Below are the code and all the weights of a small trained network. Each question names an input and a target symbol and asks about switching units off, where a switched-off unit gives its printed mean instead of its output.

import numpy as np


def w(rows, s, z=0):
    codes = np.array(rows[::2]) - 128.0
    scale = np.full(codes.shape[1], s)
    scale[-1] = z or s
    return codes * scale


def norm(h):
    return h / np.sqrt((h * h).mean(-1, keepdims=True) + 1e-5)


def f(y):
    return np.maximum(y, 0)


def softmax(a):
    e = np.exp(a - a.max(-1, keepdims=True))
    return e / e.sum(-1, keepdims=True)


def log_softmax(a):
    a = a - a.max(-1, keepdims=True)
    return a - np.log(np.exp(a).sum(-1, keepdims=True))


def net(x, mask):
    ids = ['γδεζηθσφψ'.index(c) for c in x.split()]
    T = len(ids)
    res = E[ids] + P[:T]
    r = norm(res)
    for j in range(2):
        rows = slice(2 * j, 2 * j + 2)
        q, k, v = (r @ M[0][rows].T for M in (Q, K, V))
        z = softmax(np.where(np.tri(T) > 0, q @ k.T / 2**0.5, -1e9)) @ v
        o = O[0][rows]
        res = res + np.where(mask[j], z, o[:, -1]) @ o[:, :-1]
    y = f(norm(res) @ A[0][:, :-1].T + A[0][:, -1])
    res = res + np.where(mask[2:10], y, B[0][:, -1]) @ B[0][:, :-1]
    return log_softmax(norm(res)[-1] @ U[:, :-1].T + U[:, -1])


Q, K, V, O, A, B = {}, {}, {}, {}, {}, {}
E = w([
[92,143,57],'γ',
[138,127,221],'δ',
[94,141,92],'ε',
[126,147,175],'ζ',
[150,59,170],'η',
[140,58,254],'θ',
[16,96,167],'σ',
[154,73,74],'φ',
[60,137,105],'ψ',
],0.018)
P = w([
[212,170,101],'0',
[186,132,100],'1',
[154,198,135],'2',
[164,147,106],'3',
[125,101,3],'4',
[218,120,84],'5',
],0.0071)
Q[0] = w([
[48,3,106],'head 1',
[99,7,212],'head 1',
[128,181,44],'head 2',
[19,156,218],'head 2',
],0.0066)
K[0] = w([
[111,150,184],'head 1',
[8,88,155],'head 1',
[125,178,191],'head 2',
[170,82,102],'head 2',
],0.013)
V[0] = w([
[172,73,233],'head 1',
[39,77,137],'head 1',
[4,9,119],'head 2',
[77,222,202],'head 2',
],0.018)
O[0] = w([
[229,163,193,245],'head 1',
[114,32,203,116],'head 1',
[191,12,232,2],'head 2',
[36,209,253,137],'head 2',
],0.014,0.003)
A[0] = w([
[152,166,101,122],'neuron 1',
[166,156,193,95],'neuron 2',
[31,206,141,248],'neuron 3',
[120,76,177,156],'neuron 4',
[41,150,253,174],'neuron 5',
[149,139,93,98],'neuron 6',
[183,101,61,241],'neuron 7',
[124,174,27,38],'neuron 8',
],0.015,0.0015)
B[0] = w([
[157,96,85,175],'neuron 1',
[122,166,196,200],'neuron 2',
[24,152,207,253],'neuron 3',
[142,88,136,188],'neuron 4',
[97,4,130,230],'neuron 5',
[153,149,110,158],'neuron 6',
[180,178,72,203],'neuron 7',
[145,91,205,233],'neuron 8',
],0.017,0.0077)
U = w([
[93,130,37,126],'γ',
[141,207,165,18],'δ',
[84,149,67,46],'ε',
[117,248,104,51],'ζ',
[198,187,97,160],'η',
[207,158,210,231],'θ',
[139,45,170,1],'σ',
[181,140,61,188],'φ',
[102,54,116,83],'ψ',
],0.012,0.004)

Each question gives the input, a string of symbols that net reads in full, and the target symbol t.
The units are the heads (2 rows each of Q, K, V and O) and the neurons (one row each of A and B). Each row of codes is followed by its name. A weight is (code - 128) times the scale printed after its matrix; where a second scale follows, it is the last column's (O, A, B and U).
mask holds one flag per unit, heads first, then neurons. A switched-off unit (its flag False) gives its mean, the last column of its rows in O or B, instead of its output. The means were averaged over made-up inputs and are rounded, as every weight is.
A unit's drop is (log p(t) with every unit on - log p(t) with that unit switched off) / (log p(t) with every unit on - log p(t) with every unit switched off).
The circuit of an input: a set's keep is (log p(t) with only the set's units on - log p(t) with every unit switched off) / (log p(t) with every unit on - log p(t) with every unit switched off). Starting from all 10 units, units are removed one at a time, each time the one whose removal leaves the highest keep (on an exact tie, the one counted first), for as long as the keep stays at least 0.8.
circuit, biggest first: the units of the circuit, biggest drop first
unit that matters most: the unit with the biggest drop
k most important neurons: the k neurons with the biggest drops, biggest first
which heads matter: for each layer, one digit per head in row order, 1 if its drop is at least 0.15 and else 0, layers parted by /
drop when u is switched off: that unit's drop, to one decimal
input γ δ η, target η: which heads matter : 01
input ζ γ ζ ε, target ζ: unit that matters most : head 1
input γ δ ψ θ, target ψ: circuit, biggest first : [head 1; neuron 5]
input γ ε φ, target γ: which heads matter : 10
input η γ ε ζ, target γ: which heads matter : 11
input δ ζ ε γ, target ζ: which heads matter : 11
input θ δ θ ψ ψ, target θ: which heads matter : 10
input θ δ γ ψ ψ ζ, target ψ: which heads matter : 11
input σ σ ε, target σ: which heads matter : 01
input θ η φ γ γ, target φ: which heads matter : 01
input ψ ε θ, target ψ: which heads matter : 10
input ψ δ η, target ψ: 2 most important neurons : [neuron 5; neuron 8]
input θ θ ψ, target θ: 2 most important neurons : [neuron 2; neuron 3]
input φ γ θ, target φ: unit that matters most : head 2
input δ ζ θ σ φ, target θ: drop when head 2 is switched off : 0.3
input φ ε θ, target φ: drop when head 2 is switched off : 0.9
input δ ψ η, target ψ: drop when head 1 is switched off : 0.8
